Below are the code and all the weights of a small trained network. Each question names an input and a class and asks about switching units off, where a switched-off unit gives its printed mean instead of its output.

import numpy as np


def w(rows, s, z=0):
    codes = np.array(rows[::2]) - 128.0
    scale = np.full(codes.shape[1], s)
    scale[-1] = z or s
    return codes * scale


def f(y):
    return np.maximum(y, 0)


def log_softmax(a):
    a = a - a.max(-1, keepdims=True)
    return a - np.log(np.exp(a).sum(-1, keepdims=True))


def net(x, mask):
    res = np.array(x, float).reshape(1, 5) / 4 @ E
    y = f(res @ A[0][:, :-1].T + A[0][:, -1])
    res = res + np.where(mask, y, B[0][:, -1]) @ B[0][:, :-1]
    return log_softmax(res[-1] @ U[:, :-1].T + U[:, -1])


A, B = {}, {}
E = w([
[39,18,223,162],'x0',
[212,11,54,163],'x1',
[227,100,219,2],'x2',
[126,129,130,126],'x3',
[218,186,218,240],'x4',
],0.0077)
A[0] = w([
[83,78,183,160,59],'n0',
[153,117,209,27,48],'n1',
[154,170,137,254,97],'n2',
[164,204,42,129,41],'n3',
[99,129,85,192,35],'n4',
[138,112,117,136,88],'n5',
[163,181,81,70,55],'n6',
[164,90,57,189,106],'n7',
[78,110,73,122,127],'n8',
[107,166,160,117,190],'n9',
[70,190,174,80,25],'n10',
[62,165,82,190,40],'n11',
[76,63,165,116,75],'n12',
[110,75,183,114,77],'n13',
[180,122,167,60,17],'n14',
[153,74,93,149,63],'n15',
[155,140,163,175,46],'n16',
[151,134,152,126,40],'n17',
[180,153,191,197,46],'n18',
[183,58,111,142,53],'n19',
[82,201,166,116,15],'n20',
[84,118,102,61,37],'n21',
[81,102,78,64,8],'n22',
[146,144,126,132,149],'n23',
[183,126,180,158,91],'n24',
[123,97,82,104,140],'n25',
[47,71,181,186,62],'n26',
[173,37,106,128,80],'n27',
[189,83,115,117,136],'n28',
[91,131,73,188,33],'n29',
[193,98,152,84,82],'n30',
[171,118,159,79,51],'n31',
],0.015,0.012)
B[0] = w([
[189,145,90,126,182],'n0',
[69,117,48,185,233],'n1',
[96,95,123,44,254],'n2',
[245,131,89,143,215],'n3',
[94,130,54,178,176],'n4',
[125,147,137,131,133],'n5',
[215,116,141,148,194],'n6',
[108,190,202,147,221],'n7',
[98,96,165,47,214],'n8',
[109,124,195,156,234],'n9',
[129,221,197,146,187],'n10',
[87,134,74,204,206],'n11',
[199,157,86,121,192],'n12',
[192,143,107,125,179],'n13',
[86,151,46,162,180],'n14',
[132,203,140,129,164],'n15',
[101,124,112,52,157],'n16',
[124,143,90,103,133],'n17',
[124,138,94,2,199],'n18',
[112,200,151,135,175],'n19',
[123,195,154,137,172],'n20',
[118,127,149,28,172],'n21',
[109,153,90,8,175],'n22',
[122,96,133,126,169],'n23',
[101,125,99,55,188],'n24',
[114,99,150,82,201],'n25',
[215,143,92,141,217],'n26',
[123,201,164,143,200],'n27',
[97,143,191,144,205],'n28',
[83,141,44,164,184],'n29',
[87,119,76,163,195],'n30',
[107,143,50,179,172],'n31',
],0.011,0.0098)
U = w([
[103,154,53,159,117],'0',
[131,147,100,45,77],'1',
[249,164,84,135,97],'2',
[141,149,122,127,252],'3',
[128,223,152,134,79],'4',
[154,4,206,178,196],'5',
[157,19,169,186,76],'6',
],0.013,0.024)

Each question gives the input, the list of numbers given to net, and the class t.
The units are the neurons (one row each of A and B). Each row of codes is followed by its name. A weight is (code - 128) times the scale printed after its matrix; where a second scale follows, it is the last column's (A, B and U).
mask holds one flag per neuron, in row order. A switched-off neuron (its flag False) gives its mean, the last column of its row in B, instead of its output. The means were averaged over made-up inputs and are rounded, as every weight is.
A unit's drop is (log p(t) with every unit on - log p(t) with that unit switched off) / (log p(t) with every unit on - log p(t) with every unit switched off).
The circuit of an input: a set's keep is (log p(t) with only the set's units on - log p(t) with every unit switched off) / (log p(t) with every unit on - log p(t) with every unit switched off). Starting from the 12 units with the biggest drops (on a tie, the unit counted first), units are removed one at a time, each time the one whose removal leaves the highest keep (on an exact tie, the one counted first), for as long as the keep stays at least 0.8.
circuit, biggest first: the units of the circuit, biggest drop first
most important unit: the unit with the biggest drop
k most important neurons: the k neurons with the biggest drops, biggest first
drop of u: that unit's drop, to one decimal
input [6,-1,5,3,1], class 2: most important unit	n13
input [-5,5,8,-7,8], class 0: circuit, biggest first	(n30; n14)
input [3,8,5,7,1], class 4: circuit, biggest first	(n27; n19)
input [8,0,6,-3,-5], class 2: circuit, biggest first	(n12; n13)
input [2,2,4,-2,-3], class 0: circuit, biggest first	(n1; n30)
input [3,8,6,-2,1], class 4: circuit, biggest first	(n27; n19)
input [2,3,-4,-5,5], class 1: circuit, biggest first	(n2; n18)
input [3,3,7,1,8], class 1: 2 most important neurons	(n18; n24)
input [-1,-1,-2,-4,-4], class 1: circuit, biggest first	(n8; n1)
input [6,-2,1,-6,-7], class 1: 2 most important neurons	(n22; n21)
input [6,-4,-7,4,-8], class 1: 4 most important neurons	(n8; n22; n21; n1)
input [2,-3,8,8,-8], class 0: 2 most important neurons	(n1; n14)
input [6,-7,-5,2,-8], class 1: 3 most important neurons	(n22; n8; n21)
input [0,-3,7,7,-2], class 0: circuit, biggest first	(n1)
input [7,5,7,-5,-2], class 0: 2 most important neurons	(n1; n30)
input [-4,-6,7,3,1], class 0: 2 most important neurons	(n1; n14)
input [8,8,-5,-5,7], class 2: 2 most important neurons	(n26; n0)
input [-8,-2,7,3,-3], class 2: 2 most important neurons	(n6; n3)
input [-4,-6,-6,-3,-8], class 1: 2 most important neurons	(n8; n22)
input [6,-5,6,5,3], class 0: circuit, biggest first	(n1)
input [-8,5,8,-8,8], class 0: circuit, biggest first	(n30; n14)
input [-5,-1,-3,-2,5], class 1: 3 most important neurons	(n2; n18; n26)
input [3,-7,3,1,-6], class 4: 2 most important neurons	(n10; n2)
input [-2,-2,-6,7,7], class 1: 2 most important neurons	(n2; n18)
input [8,-5,-7,5,-8], class 1: 2 most important neurons	(n8; n22)
input [-3,0,-4,-2,7], class 1: 2 most important neurons	(n2; n18)
input [6,5,8,8,-6], class 0: circuit, biggest first	(n1)
input [-7,-5,4,5,3], class 2: drop of n6	0.4
input [-7,3,-5,2,-6], class 2: drop of n2	0.3
input [7,-7,5,-2,1], class 2: drop of n13	0.3
